Small tables with named rows and columns. After each table, cells are looked up by row and column.

Table gel
	vel	poziri	fimeg	nosuzaz	dobat	mub	loni	gos
tobu	115	37	70	101	81	79	52	95
mab	113	24	22	98	39	44	43	89
kofeva	89	110	156	86	120	159	102	87
filaza	94	32	137	93	162	132	68	83
merif	105	85	94	101	75	110	79	80
filemi	77	81	148	84	170	87	99	115
ner	117	114	137	116	118	120	85	103
bule	90	36	94	100	174	73	64	90
gan	56	92	225	61	196	156	133	111
mitug	101	60	112	89	90	121	83	91
tudane	48	141	142	71	152	75	144	106
bukam	80	89	128	87	125	122	116	80

What is the dobat of merif in gel? 75
What is the poziri of tobu in gel? 37
What is the nosuzaz of tobu in gel? 101
What is the gos of mitug in gel? 91
What is the loni of merif in gel? 79
What is the nosuzaz of kofeva in gel? 86
What is the loni of tudane in gel? 144
What is the vel of mitug in gel? 101
What is the mub of gan in gel? 156
What is the gos of mab in gel? 89
What is the gos of filaza in gel? 83

vumif:
|  | geziku | bilo | lapim | tebiz |
|---|---|---|---|---|
| bitak | 147 | 184 | 180 | 166 |
| par | 164 | 182 | 134 | 171 |
| lep | 9 | 178 | 88 | 121 |
| fegogu | 162 | 158 | 122 | 138 |
| miroz | 161 | 147 | 195 | 161 |
| kir | 154 | 182 | 121 | 163 |
| vud | 183 | 159 | 169 | 157 |
| rega | 204 | 195 | 123 | 155 |
| tudekol | 176 | 164 | 172 | 167 |
| nazovef | 177 | 168 | 177 | 197 |
| fenar | 153 | 214 | 197 | 160 |
| gok | 204 | 182 | 214 | 173 |
| zavu | 172 | 204 | 105 | 179 |

What is the bilo of fenar in vumif?
214
What is the geziku of vud in vumif?
183
What is the tebiz of fegogu in vumif?
138
What is the tebiz of nazovef in vumif?
197
What is the tebiz of gok in vumif?
173
What is the tebiz of vud in vumif?
157
What is the geziku of lep in vumif?
9

vipig =
columns: golif, fad, mabimo, sososam, tasum
ligipef: [-0.03, 0.39, -0.13, 0.15, -0.15]
popak: [0.03, -0.41, 0.05, -0.12, 0.08]
fon: [-0.34, -0.69, 0.21, -0.43, -0.16]
muv: [0.14, 0.08, -0.10, 0.10, 0.09]
vud: [-0.27, -0.31, 0.14, -0.20, -0.18]
rizibud: [-0.59, 0.68, -0.07, -0.04, -0.63]
dez: [-0.33, -0.33, 0.10, -0.30, -0.22]

tasum of fon: -0.16
golif of rizibud: -0.59
mabimo of popak: 0.05
sososam of ligipef: 0.15
mabimo of fon: 0.21
golif of ligipef: -0.03
fad of ligipef: 0.39

zez =
cols = sinenu, beraf
lev: [7.598, 1.033]
fod: [4.618, 8.536]
milira: [6.808, 2.469]

milira, beraf: 2.469
fod, beraf: 8.536
milira, sinenu: 6.808
lev, sinenu: 7.598
lev, beraf: 1.033
fod, sinenu: 4.618

dil:
         dulapi  nog  gul  zitu  moti  rolav  zup
mide         27   37   39    37    46     29   37
mavedon      41   31   28    27    22     38   28
subeli       12   48   52    50    86     31   51
kesepov      19   42   47    45    66     29   45
riva         21   40   44    44    61     30   43

What is the nog of kesepov in dil? 42
What is the zitu of riva in dil? 44
What is the zup of kesepov in dil? 45
What is the rolav of subeli in dil? 31
What is the rolav of kesepov in dil? 29
What is the dulapi of mavedon in dil? 41
Row with the largest rolav: mavedon

les.csv
,nuv,tuf,zeporod,suvizu,fozakod,muri,kelukig
puse,-7131,-7940,-4902,-29935,-10477,-17878,-17708
zula,-18887,-7926,-27871,-7621,-23227,2429,5088
rus,-12051,-13856,-15211,-4645,-11524,-7331,-6046
pamu,-17018,6706,-21825,-46608,-16800,-26758,-35454
zim,26311,14024,55467,-73127,5494,-72840,-79217
nokevok,-19052,-29597,-18055,7033,-4815,-150,771
tene,-13074,-12251,-17411,-8392,-13309,-5304,-4003
lan,-16090,-12088,-19510,-11990,-13240,-11441,-14127
fes,-25344,-14217,-33330,4173,-20569,3721,4511

What is the suvizu of puse in les? -29935
What is the suvizu of rus in les? -4645
What is the zeporod of fes in les? -33330
What is the fozakod of nokevok in les? -4815
What is the muri of zula in les? 2429
What is the zeporod of pamu in les? -21825
What is the zeporod of rus in les? -15211
What is the fozakod of puse in les? -10477
What is the nuv of zula in les? -18887
What is the kelukig of zim in les? -79217
What is the tuf of rus in les? -13856

fip:
	rirale	sav	rufa	nif	domobo	madabul	podolog	vig	dinopa
filofan	91	99	94	90	99	93	103	90	89
nivupa	92	98	94	91	99	93	100	91	91
gub	97	91	95	99	92	93	86	99	100
mus	87	114	99	74	106	99	104	75	76
kot	87	106	94	81	103	96	108	82	81
rel	89	105	94	83	102	96	107	84	83
sekota	65	152	115	37	123	107	137	39	41
tovugus	93	95	94	94	96	94	96	94	93
bib	102	96	86	92	96	84	91	92	93
git	73	58	94	120	178	227	95	122	130

rirale of bib is 102
podolog of mus is 104
rufa of filofan is 94
nif of sekota is 37
dinopa of git is 130
dinopa of tovugus is 93
domobo of mus is 106
madabul of tovugus is 94
rirale of kot is 87

Table rosigig
,vib,ner,mada,bof,vel,lukuz,vogurib,kudova,palar,fam
bufeguv,18,-8,-9,-26,22,-12,9,-6,-14,4
num,8,-28,-13,18,-33,-32,5,-17,-30,-28
nad,39,-15,-16,-8,20,-15,-42,-21,6,-47
buvenik,-35,-17,-11,4,-21,-48,-28,4,1,11
zela,15,-18,-24,-1,8,51,-20,66,-71,-8
zalazel,6,-11,-19,1,28,-23,16,13,-60,9
lerup,15,-14,-14,8,17,-21,-46,6,-9,-4
tor,0,-69,10,10,-3,2,-14,8,-4,-3
gemimer,5,1,3,7,-5,0,35,-32,-24,4
befa,-19,34,-13,5,52,15,-48,-11,-16,-14
teg,-19,-23,-13,4,13,-1,-58,19,8,-20

zela, mada: -24
zalazel, mada: -19
buvenik, vel: -21
bufeguv, vib: 18
bufeguv, lukuz: -12
lerup, kudova: 6
lerup, bof: 8
zela, vel: 8
num, lukuz: -32
num, vib: 8
Row with the largest mada: tor

